Each row has a class, written as a number after it.
[-241    7  -14  -33 -234   12 -263  -82  199  -21   80  112 -164  278
  -81   96  333 -117 -236 -216  112  742   -6 -144 -113 -166   31  158
 -153  180 -353  200  117  269  -22  442   31  -74  157] -> 7
[ -55  -62   94   89 -463  -80  -47  141 -190 -124 -192   92 -130   64
  -71  168   37   17 -306   70  -20  374 -113   86 -219    8  -34  -68
   18  127  167   88  -71  204  -87  302  296  -46  -62] -> 2
[ 209   94 -311 -159  120   75  163 -120  141  121  176  231  165   74
  -31   44  109  -30  -46  -58  133  127  -73    0  118  375  180  -62
 -368  167 -198  199 -112 -264  146 -269  -40   44   83] -> 4
[-133  242  352  -50 -284   15 -234  -43  -80 -100  -34  147    5  443
   12  195  164   18  -81 -180    6  336 -123 -202   19 -527  -43   19
  153   70 -208  101 -163  328  146  234  -96 -147   46] -> 2
[  99  183 -140  -61 -135   60  165  -71   78  -68   34  266  131  134
  -10  116   31   88 -160  -61   65  278 -131  -51   89   80  117  -46
 -154  175 -137  199 -122   18  201  -14   77  -39  -17] -> 7
[ -20  -84  -17  193 -125   -1  105  191 -155  -90 -165   32   -5 -135
   48  246  -15   -1    8  163  -45   25   -7  -80  -64  112 -129 -107
   78   89  258 -125   95   17  -43  205  159   -7 -116] -> 9
[  27  -96   57  240  -54 -150  114  334 -108   67 -103 -133  -37 -145
  -34  246 -209  -40  143  194 -197 -330   23  -22 -106   98 -163  -23
   80 -167  406 -383  170 -219 -118   56  126   24 -143] -> 8
[-107   27   87  -17 -435 -185  -72   81  206    9  180  127  -83  299
 -307  189   39 -215 -501  -86   30  532 -136  -61 -232    7   20  173
  -86  155  -31   96   -9  -60  -82  303  512  -36  101] -> 1
[ 260  116 -301   52  -68  266  220  -11 -237 -196 -270  329  238 -152
  207  194  139  132   45  148   94  152  -72   31  189  358   76 -421
 -190  276   -9  196 -125  137  165  -33  -80  -15 -185] -> 1
[-199 -313  151  -21  302   83 -182  -56  -55   95 -135 -313 -350 -324
  192 -343 -224  126  210   50 -121 -352  307   46  -58 -279 -196  182
  224 -344   96 -256   81  -21 -331  -49   43  -15  175] -> 3
[ 211   79 -284  -81  255  141  203 -157   76   95   45  145  126 -180
  115  -16    1  140   71   32   36 -120   39  -65  178  250   93  -86
 -221   41  -86  141  -91 -273  144 -344  -77   72    2] -> 0
[-127    9  473  161  -73 -324 -235  219  129  174   65 -287 -216   94
 -218   -5 -293  -48   19  -25 -245 -495   43  -43 -234 -498 -170  261
  305 -484  257 -334   46 -127 -220  -17   37   18   16] -> 7
[  87  223 -250 -254    6   96 -172 -259  188   12   83  230  121  317
   24  -57  415  -86 -171 -283  268  739   91  -66  164  -59  235  -25
 -360  285 -616  356  -10  190  175  129 -240  -57  201] -> 2
[  56  467   59  121 -622   78   -2 -177  188 -258  139  635  274  629
 -244  332  339   29 -356 -351  228  899 -411 -187   75 -195  235 -157
 -231  479 -473  425 -172  527  444  425 -136 -145  -50] -> 3
[ -14 -135  -26  -77   35  195  159   13 -255  -52 -160  131   -4 -205
  198  122  -57  223   77  134  -60  -47  -13  -65   94  156 -120 -126
  -16  173  114   10 -252  -22   26 -169  176  -59  -54] -> 0
[-215 -190   81 -149  107  199 -319 -131 -160   19 -255  -82 -229 -110
  312 -113  182   83   92  -38   28  199  181  -28   60 -264  -86   55
   82  -33 -251   66  -59  311 -137  122 -122  -16  152] -> 6
[ -25    4 -182 -188   11  191 -129 -287  133  -86   10  106  -30   35
  110 -182  223   38 -158 -183  176  442   41   75   64    4  155   -8
 -157  138 -400  389  -83  251   35   21 -117   14  150] -> 7
[-425 -232   50 -479  -44  199 -314 -317  -60   -5  -64  -13 -186  102
  220 -316  389  -25 -333 -262  124  839  262 -114  -59 -310  -96  296
    4  383 -595  378  -21  314  -78  357  198 -150  394] -> 9
[-202 -101  486  210 -435 -248 -153  432 -243  -92  -48  -87 -126  208
 -254  330 -189 -222  -55  100 -220  -40 -160  -50 -282 -282 -231   47
  325  -40  477 -413   -1  142 -242  374  427  -99  -80] -> 5
[ 323  460   99  369 -404 -246   63  120  137  -68   93  380  265  327
 -353  389  -60  -91  -63   34   66   46 -325  -81  -14  -10  179 -219
 -124  -89   84 -107  -76   66  147  219 -110  -34 -227] -> 7
[ 205  172 -228   -9   38  335  192 -179 -295 -213 -227  401  250  -37
  290   80  143  309  253    9  159  264 -102  -44  320   80  143 -370
 -193  348 -178  203 -219  268  300  -27 -378 -115  -53] -> 9
[ -77   14  339  204 -314   -2  -62  142 -305 -129 -300  136  -61   71
   92  269  -25  151   77  202  -59   48 -147 -113  -57 -260 -177 -122
  167  -32  182 -228 -212  277  -89  372   65 -137 -143] -> 6
[-278 -607  -62 -290  398  359  -68  -82 -445   12 -478 -391 -360 -736
  639 -341  -45  257  203  252 -157 -280  444  133   -2   97 -370    7
  217 -113   93   16  -84   23 -304 -184  159   12   28] -> 3
[-194 -271   75  -95  -48  305   25 -147 -376 -161 -413  111  -85 -246
  384  -99   85  268   74  190   46  130   82    8   48  -16 -208  -77
  110  225  -82   35 -264  331  -70  200  103 -141 -104] -> 0
[-138 -391  -79 -215  260  195   51  -28 -197   70 -103 -219 -185 -444
  245 -248 -183  140  101  209 -173 -335  195  125  -66  162 -167   89
   70 -134  190  -48 -116 -219 -269 -284  271  -15   52] -> 5
[-151 -236   51 -119  210  215  -44  -18 -221   31 -181  -88 -148 -326
  290 -105  -77  192  162   84 -185 -192  180  -39   32  -99 -208   37
  142 -136   70  -43  -33    8 -132 -100  156  -33   57] -> 3
[ 162  556  409  326 -679 -583 -172  445  228   35  334  210  183  895
 -697  668  -25 -493 -237 -288    0  379 -449 -178 -161 -292  197   14
  -62   58  116 -303  132    4  183  402   21  -69  -51] -> 3
[ 293  195   22  330 -209 -169  317  248  -45 -126   75   51  229  -37
 -263  169 -419   43   -4  238 -182 -464 -145   29 -146  127  -50 -185
  103 -127  541 -262  -14 -249   38 -173  148    2 -247] -> 4
[ -53  131  212  -96  -81 -201 -290  186  -49  144  -28 -173  -84  265
  -26  117  -24 -126   51 -101 -163   66   48  -56  -71 -380  -40   63
   21 -197  -55 -158   49  -25  -75   79 -162  -73   83] -> 8
[ 372  378 -282   90  -57 -208   34   17  274   59  217  119  293  140
 -297   38    7 -224 -132 -126  107   89   -1   22   49  129  254 -131
 -249    0  -79   63  200 -175  138  -81 -193   80  -60] -> 2
[ 147  203  -42   71 -233  123  224   38 -116 -144 -184  354  170   95
   89  384   49  246  -29   40   22  195 -199 -146  176   97   21 -250
 -120  228  -26  111 -266   74  282   32    7  -92 -194] -> 5
[ 215  116 -300  136  163   87  125   50   46   55   -4  100  219 -122
   56  179   60  -97  231   96   38 -138   39  -80  192  310   86 -140
 -212   42  -28  -89   95 -181  113 -108 -237   56 -158] -> 6
[  -5   94    9  -48 -342  150   47    3 -365 -300 -155  356  202  213
   71  151  166   -4  -74   16  139  541 -182  -50   81   28   20 -184
   -5  497  -56  179 -191  363  181  276  138 -165  -57] -> 4
[-198 -395  194  -19  332 -187 -209  114   99  251  123 -651 -401 -365
  -60 -388 -340  -65   80   78 -332 -693  379  215 -369 -176 -243  356
  236 -574  272 -301  264 -307 -455 -226  180   99  211] -> 1
[-188 -369  -14 -125    5  230  -20 -146 -295  -78 -256   15 -227 -313
  305 -177   50  153   25  258   52  109   66  154  -72  230 -126  -12
   -2   58   -6   63 -208  155 -257  159  277  -77   -1] -> 8
[ -52   94  -21   -2 -400   42 -152  -53  -52 -138 -154  258   11  209
   14  108  254  -67 -295  -83  157  698  -83  -27  -46  -67   98  -62
 -116  317 -281  245  -58  363   59  420   87  -73    4] -> 9
[ 313  559  208  505 -787 -479   46  426  256 -100  211  368  199  751
 -647  764  -26 -241 -303 -119   17  323 -590    2 -187  -27  241 -238
 -219   98  204 -105  -99  105  204  345 -104    7 -229] -> 6
[ -61    1 -143   17  -47  131   -6  -73   21  -79  -53  112  -16   13
   90  150  231  -53   17  -25  132  346  -44 -113   97  107   46  -36
 -134  174 -143   74   31  125   64  163  -62   -6  -19] -> 6
[-154 -315   25 -136  334   78 -186  -42  -50  128   -1 -277 -333 -295
  116 -279 -120   49  152   19  -74 -222  310  116  -52  -48 -107  157
   91 -254   64 -113  120  -74 -330 -153  105   44  253] -> 4
[-105 -420 -360 -313  531  528  -38 -332 -331  -34 -372 -148  -95 -711
  655 -432  179  262  261  178   21  -74  453   97  197  230 -140 -107
  -26   62 -265  263  -15  127 -121 -239  -62   44   56] -> 5
[  99  267   38   88 -232  -47   40   25  198   20  186  273  146  303
 -204  291    1  -26  -94 -131    4  164 -239  -76   19  -54  161   -8
 -195   84 -128   55 -122  -17  161  -10  -15  -35    5] -> 5
[ 116  -24  155  126  241 -532  -64  289  379  429  381 -477 -106  -68
 -438  -98 -482 -401   37   91 -275 -888  158  162 -312   -9  -62  329
   91 -607  389 -528  233 -688 -315 -397  121  203   36] -> 0
[   6   98   39  -34 -116 -183 -186 -124  281  140  206   59  -77  270
 -250   -7   77 -242 -153  -79  139  261  -34   14 -116  -33  146  162
 -169  -60 -213  -16  -13  -72  -80  158   11   -1  120] -> 4
[ -73 -321 -270 -196  406   11  -70 -203  228  156  311 -437 -167 -405
  -34 -598 -188 -133 -100   48  -57 -258  453  236 -199  150   -5  351
   38 -300   34   49  358 -374 -347 -298  285  116  278] -> 2
[-191  -42  249  -78 -194   -6 -151  137 -295 -141  -80   -8  -17  140
   10  124   18 -133  -26   11  -54  287   32  -71  -58 -273 -130   35
  226  169   68  -71   38  250  -43  317  327 -108   66] -> 5
[ 113   81   93  209 -171 -174  100  147   33   18    7   55   99    1
 -192  182 -198  -39  -23  185  -63 -273  -97    9  -72  117  -27  -74
   22 -132  209 -190  -76 -165  -31    0  122    8 -229] -> 5
[  81  246   92   39 -239 -124  -37  122  -66  -40  117  225  205  348
 -194  296   55 -243    1 -100   52  240 -218  -81   65  -19  106  -84
  -89  231  -47  -35  -77   63  193  116    6  -89   -6] -> 3
[-267   44  406  255 -397 -307 -377  246   81   70   21 -146 -278  245
 -228  261  -53 -280 -135   15  -97  123  -63 -161 -283 -438 -106  217
  241 -204  193 -287  200  100 -223  470  173  -75  -64] -> 1
[ 176  389  -26  219 -558 -123  133  230  -58 -265  101  391  317  408
 -314  484  -53 -188 -146  -13   34  487 -279  -93    6   29  123 -215
  -64  360  149  -41   41  156  260  335  231  -91 -214] -> 8
[-108 -210  105   48 -192  -36 -107  133 -207  -69 -216 -113 -180 -166
   89   38  -45   25 -170  134  -90  143  104   51 -197    3 -166  -10
  141  -14  149  -16   48  145 -183  210  348   19  -12] -> 8
[ -85  107  294   -5   22  -59 -196   57 -125  113 -156  -14  -30  181
   99   90    0   79  257   -3  -54  -97   33  -67   91 -415  -48   56
   52 -146 -150 -212 -126  133   26  112 -285 -125    0] -> 2
[  86   -9  -71  -33  126  -31  123  -42   52   17  192  -98   77  -84
  -88 -202 -208  -96   11   59  -64 -305   43  147  -68  114   37   42
   10  -85  116  -65   53 -216  -83 -211   88    1   87] -> 0
[ 342  514  113  415 -439 -524   79  384  449  137  428  197  305  524
 -719  541 -186 -365 -200  -69  -81 -123 -310 -127 -171    6  127  -25
 -181  -91  215 -326  101 -342  128   88   58   28 -197] -> 5
[  57  209    9   35 -266  191   38  -77 -132 -236 -125  426   90  283
   65  323  188  168   29 -160  150  507 -262 -108  178  -74  143 -253
 -124  321 -167  189 -211  369  242  168 -198 -121  -36] -> 9
[-326 -377 -186 -461  172  202 -285 -423  116   60   65  -27 -213   -3
  145 -486  423 -221 -202 -159  313  682  267  149   -6  138   60  345
 -191  320 -627  310  -15  193 -227  245  204  -20  410] -> 8
[  64  -57  -95  -97  218  122  -43 -118 -139   79 -127   23    1 -184
  189 -100   44   24  256  168   42 -149  113   69   91  152   22 -100
 -125 -103  -94  -42 -100  -40  -97  -58 -174  -45  -39] -> 4
[ 198  269  -98   19  -97  114   46  -16 -140  -80 -171  286  192  100
  149  215  172  137   83  -39   52  156 -146  -90  218   -3  123 -300
 -170  136 -126  168 -158  162  223  -21 -333  -53 -141] -> 0
[ 128  424  323  384 -489 -456  -81  283  261   46  226  179  105  529
 -550  485  -91 -256 -108  -62  -74   67 -337  -74 -193 -205  101  -43
  -73 -166  110 -271   21   37   71  315 -105  -44 -135] -> 8
[-126  -95   58   63  -44  -44 -260  -24   63   34  -54 -159 -235 -109
  -15 -168   20  -67  -99  -11  -46    4   96   57 -179 -168  -43   81
  121 -203   42   -2  168  131 -237  152   15   21   44] -> 3
[ -36  -77  132   91 -166 -392 -280  151  298  165  271 -315 -249  147
 -410 -140 -211 -363 -321  -14  -69  -99   58  244 -430  -80   49  243
   73 -342  162 -114  232 -172 -369   83  282  149   89] -> 5
[  27  -64 -223 -195  309  171  -50 -164  -14   45   80   -2  -55  -29
   50 -203   77  -18  222 -161   69  134  172   80  173   -7  105  -37
 -187   69 -165   26   96    5  -56 -111 -211  -45  289] -> 2
[-187 -138  268   89 -111 -122 -274  238 -229    1  -31 -150 -155    3
 -100   74  -88 -225   47   74 -146   19   76  -82 -199 -248 -212  120
  278  -48  285 -277  169   88 -235  270  316  -66   78] -> 3
[-138  -74  174   70 -383 -118 -135   64 -105  -34  -58   67 -159  164
 -129  112   19 -124 -193   91   -9  380 -100   83 -248  -35  -49   71
  -12   81   29  -54  -20  169 -189  502  292 -126  -14] -> 3
[ 494  657   12  475 -405 -491  184  411  271   79  306  362  406  556
 -656  481 -173 -291   -9   17  -49 -167 -421   15  -52   92  266 -197
 -282 -105  272 -283  102 -273  171  138 -158    4 -244] -> 8
[ 142  -29 -257  -53  114   10   38 -129  176   34  149   -8   28   -2
  -65 -166   14 -115  -92  -35  160   39    9  221  -20  263  220  -31
 -183   58 -107  170   14  -92  -20 -200  -92  137  110] -> 9
[-308 -275  137 -238  174   57 -174  -80   95  164  149 -207 -290   60
   31 -164   43   18  -40 -157  -99   55  134    6  -81 -217 -121  303
   24 -100 -160   54  -11  -33 -151  -79  137   -8  315] -> 2
[ 137  123  -47  102   59  -91  -53    0  188    4  216   21   15   84
 -199  -53  -64  -97   66 -117   37  -18   17    3  -16  -88   77  -14
  -65 -150   60 -114  160  -67  -64  -56  -59   77  134] -> 8
[  72   -3  213  216  153 -265  -80  288  101  181  118 -307 -129  -54
 -236   28 -408 -103  232   63 -233 -683  103  116 -121 -197  -83  119
  182 -450  389 -442  157 -280 -196 -225  -52   87    6] -> 1
[-141 -106  133  -31  -11  104  -23  128 -287  -78 -116    9   56  -54
   58  109  -57 -103  177   52  -95  -80    0  -25   74  -12 -113  -22
  177  176  111 -124  -72  132   36   -5  106  -64  -70] -> 3
[-264 -135  410   47 -240   29 -161  160 -353  -22 -317  -34 -304  -34
  215  230  -85  276  -48  181 -206   16  -39 -150 -166 -341 -285   18
  262 -113  190  -64 -191  179 -136  177  271 -126  -52] -> 1
[-267 -339 -134 -421  224  348 -211 -388 -183  -29 -181   61 -200 -175
  377 -306  341   97   25  -10  205  500  228   67   78   56  -27   56
 -120  210 -479  293 -185  315 -113  117   30  -98  242] -> 1
[  52 -127    4   -6  462  183   22   12 -193   84 -196 -170 -129 -324
  296  -30 -180  211  504   82  -83 -586  163   79  201   30  -96  -98
   78 -198  107 -215  -55  -91  -62 -350 -307   26   17] -> 3
[ 141 -136 -275   -6  172   77  128 -166   68   31   91   50   51 -256
  -17 -287  -51   13   26  142  133  -85   80  213  -22  408  105  -17
 -211    7  -25   36    6 -153 -154  -94   60   25   65] -> 7
[ -30  358  257   39 -660 -151  -83   -2  133 -180  132  329   65  645
 -286  275   78  -35 -436 -227   81  660 -344  -67 -147 -300  144    8
  -46  208 -207  221 -175  321  200  408  138 -115  -28] -> 4
[ 166  156 -219  -36  -19  116   97 -252  173 -112  203  305   92  136
 -105   38  121   64  -63 -219  251  446 -113   42  154  142  286 -132
 -300  238 -271  297  -24  118  200  -57  -72   39  155] -> 5
[  45  -36   67   60  303  -95  -77   71   89  149   83 -279 -115 -130
  -41 -214 -261   24  264  -11 -147 -480  215   42  -16 -264  -79  116
   97 -415  180 -303  199 -223 -190 -251 -159   80  134] -> 4
[-138 -283 -270  -95  110   17  -45  -87  124   14  101 -224 -225 -205
  -33 -349   61 -191 -238    8   77  272  245  152 -206  194  -26  190
  -32   70   19  127  360  -84 -270  170  315   65  210] -> 3
[-205 -401   70 -199  244  227 -103 -145 -217   26 -185 -126 -308 -294
  264 -309  -74  208  173   20   21  -54  207  110   15  -70 -148   75
   67    6  -31  -40 -178   99 -241 -116   54  -30  246] -> 8
[ 110  -29 -151   32   91  365  256 -108 -313 -237 -251  274  141 -263
  287   97   11  313  269   86   68  -23  -28   10  305  195  -18 -321
  -38  265    2   85 -199  231  183 -118  -98  -43  -88] -> 6
